Below are the code and all the weights of a small trained network. Each question names an input and a target symbol and asks about switching units off, where a switched-off unit gives its printed mean instead of its output.

import numpy as np


def w(rows, s, z=0):
    codes = np.array(rows[::2]) - 128.0
    scale = np.full(codes.shape[1], s)
    scale[-1] = z or s
    return codes * scale


def f(y):
    return y / 2 * (1 + np.tanh(0.7978845608 * (y + 0.044715 * y**3)))


def softmax(a):
    e = np.exp(a - a.max(-1, keepdims=True))
    return e / e.sum(-1, keepdims=True)


def log_softmax(a):
    a = a - a.max(-1, keepdims=True)
    return a - np.log(np.exp(a).sum(-1, keepdims=True))


def net(x, mask):
    ids = ['Ωαβγεζθλμξπστφψ'.index(c) for c in x.split()]
    T = len(ids)
    res = E[ids] + P[:T]
    r = res
    for j in range(2):
        rows = slice(2 * j, 2 * j + 2)
        q, k, v = (r @ M[0][rows].T for M in (Q, K, V))
        z = softmax(np.where(np.tri(T) > 0, q @ k.T / 2**0.5, -1e9)) @ v
        o = O[0][rows]
        res = res + np.where(mask[j], z, o[:, -1]) @ o[:, :-1]
    y = f(res @ A[0][:, :-1].T + A[0][:, -1])
    res = res + np.where(mask[2:14], y, B[0][:, -1]) @ B[0][:, :-1]
    return log_softmax(res[-1] @ U[:, :-1].T + U[:, -1])


Q, K, V, O, A, B = {}, {}, {}, {}, {}, {}
E = w([
[190,165,135,145],'Ω',
[134,122,149,188],'α',
[209,168,120,86],'β',
[156,97,179,177],'γ',
[144,144,113,137],'ε',
[160,71,125,150],'ζ',
[190,124,134,145],'θ',
[136,69,115,73],'λ',
[93,112,111,163],'μ',
[136,15,188,168],'ξ',
[123,79,56,173],'π',
[127,36,121,81],'σ',
[75,96,248,114],'τ',
[56,168,139,91],'φ',
[55,106,67,22],'ψ',
],0.016)
P = w([
[169,107,50,168],'0',
[186,161,254,28],'1',
[154,110,60,157],'2',
[165,146,239,25],'3',
[135,110,63,152],'4',
[149,117,230,53],'5',
[124,108,66,153],'6',
[128,98,236,71],'7',
[97,110,64,150],'8',
[133,66,225,69],'9',
[101,105,70,147],'10',
[55,57,226,105],'11',
[71,109,65,144],'12',
[185,58,224,77],'13',
],0.009)
Q[0] = w([
[149,139,10,135],'head 0',
[89,169,202,132],'head 0',
[159,125,86,148],'head 1',
[176,64,160,70],'head 1',
],0.012)
K[0] = w([
[190,236,89,173],'head 0',
[101,92,152,52],'head 0',
[133,131,169,132],'head 1',
[6,100,151,132],'head 1',
],0.012)
V[0] = w([
[153,246,92,149],'head 0',
[132,145,213,170],'head 0',
[156,67,107,68],'head 1',
[2,122,116,36],'head 1',
],0.009)
O[0] = w([
[120,182,75,188,1],'head 0',
[188,131,236,185,152],'head 0',
[217,70,97,44,201],'head 1',
[2,147,138,100,102],'head 1',
],0.0076,0.0041)
A[0] = w([
[116,137,154,158,221],'neuron 0',
[117,158,13,136,77],'neuron 1',
[140,66,178,233,107],'neuron 2',
[163,172,68,66,149],'neuron 3',
[146,118,195,137,2],'neuron 4',
[151,33,158,122,135],'neuron 5',
[121,157,110,235,141],'neuron 6',
[168,178,126,77,25],'neuron 7',
[170,249,93,149,117],'neuron 8',
[171,134,197,106,153],'neuron 9',
[123,40,71,192,117],'neuron 10',
[97,148,245,60,115],'neuron 11',
],0.011,0.0088)
B[0] = w([
[100,180,195,137,179],'neuron 0',
[120,6,162,27,146],'neuron 1',
[114,229,129,114,176],'neuron 2',
[53,159,62,105,166],'neuron 3',
[230,42,34,157,138],'neuron 4',
[175,190,89,58,251],'neuron 5',
[66,114,223,210,144],'neuron 6',
[221,57,195,118,120],'neuron 7',
[28,254,44,163,146],'neuron 8',
[126,113,202,109,230],'neuron 9',
[252,82,108,178,172],'neuron 10',
[85,45,66,228,255],'neuron 11',
],0.01,0.0097)
U = w([
[106,207,34,73,42],'Ω',
[208,102,65,166,33],'α',
[75,223,98,180,91],'β',
[188,195,113,71,79],'γ',
[125,179,199,206,114],'ε',
[153,123,57,61,94],'ζ',
[139,178,255,82,177],'θ',
[101,85,156,13,99],'λ',
[59,187,185,70,230],'μ',
[212,11,141,125,12],'ξ',
[169,167,66,152,197],'π',
[159,58,97,60,56],'σ',
[160,49,127,242,99],'τ',
[30,78,207,198,154],'φ',
[79,89,18,198,143],'ψ',
],0.0084,0.011)

Each question gives the input, a string of symbols that net reads in full, and the target symbol t.
The units are the heads (2 rows each of Q, K, V and O) and the neurons (one row each of A and B). Each row of codes is followed by its name. A weight is (code - 128) times the scale printed after its matrix; where a second scale follows, it is the last column's (O, A, B and U).
mask holds one flag per unit, heads first, then neurons. A switched-off unit (its flag False) gives its mean, the last column of its rows in O or B, instead of its output. The means were averaged over made-up inputs and are rounded, as every weight is.
A unit's drop is (log p(t) with every unit on - log p(t) with that unit switched off) / (log p(t) with every unit on - log p(t) with every unit switched off).
The circuit of an input: a set's keep is (log p(t) with only the set's units on - log p(t) with every unit switched off) / (log p(t) with every unit on - log p(t) with every unit switched off). Starting from the 12 units with the biggest drops (on a tie, the unit counted first), units are removed one at a time, each time the one whose removal leaves the highest keep (on an exact tie, the one counted first), for as long as the keep stays at least 0.8.
units of the circuit, in order: the units of the circuit, biggest drop first
most important unit: the unit with the biggest drop
top k neurons: the k neurons with the biggest drops, biggest first
input λ ε Ω, target β: units of the circuit, in order -> [neuron 8; head 0]
input θ α θ θ β ε θ θ, target θ: most important unit -> neuron 9
input Ω ξ θ θ, target ξ: top 2 neurons -> [neuron 4; neuron 11]
input θ φ ζ θ β θ θ λ φ θ ζ φ α α, target φ: units of the circuit, in order -> [head 1; neuron 11]
input φ π ε Ω λ ζ ψ ξ π φ ε Ω, target φ: units of the circuit, in order -> [neuron 11; head 1; head 0]
input ε ζ λ, target ζ: top 2 neurons -> [neuron 11; neuron 3]
input α θ φ μ φ Ω, target φ: top 2 neurons -> [neuron 5; neuron 11]
input ε π λ λ α ε θ ξ, target ξ: top 3 neurons -> [neuron 4; neuron 11; neuron 9]
input φ ζ φ μ, target φ: units of the circuit, in order -> [head 1; neuron 5; neuron 11]
input θ θ π, target ξ: top 3 neurons -> [neuron 1; neuron 10; neuron 11]
input β τ λ ε ε λ θ φ θ Ω λ ψ μ, target τ: units of the circuit, in order -> [neuron 10; neuron 5; head 1]
input θ μ θ ε σ γ β φ ψ λ, target ψ: units of the circuit, in order -> [neuron 11; head 1]
input λ θ θ τ θ ζ λ ε ε ε λ θ σ ψ, target ψ: units of the circuit, in order -> [neuron 11; head 1; neuron 9]
input ε τ θ θ, target τ: units of the circuit, in order -> [neuron 11; head 0]
input θ θ μ φ λ φ τ φ θ β θ ε α τ, target τ: units of the circuit, in order -> [neuron 11; neuron 4]
input π φ μ ε ζ θ ε ξ, target ξ: top 4 neurons -> [neuron 4; neuron 11; neuron 5; neuron 9]
input θ ε τ θ θ μ β, target Ω: units of the circuit, in order -> [neuron 8; head 0; neuron 3]
input ε π φ π ζ β θ φ φ θ φ β, target φ: most important unit -> head 1
input μ Ω τ λ θ γ φ φ ε γ, target φ: top 4 neurons -> [neuron 11; neuron 10; neuron 9; neuron 0]
input θ ψ θ β, target ψ: top 2 neurons -> [neuron 11; neuron 3]
input θ ε μ ξ μ Ω, target ξ: units of the circuit, in order -> [head 0; neuron 11; neuron 4; neuron 9]
input φ ε θ θ μ ξ β ξ ε θ, target ξ: units of the circuit, in order -> [head 0; neuron 4]
input ε ε π ε ξ τ φ ξ φ α γ φ γ λ, target φ: top 2 neurons -> [neuron 11; neuron 10]
input φ β θ λ μ ε γ, target θ: units of the circuit, in order -> [neuron 11]
input θ θ θ φ σ φ α ε, target φ: top 4 neurons -> [neuron 5; neuron 11; neuron 2; neuron 10]
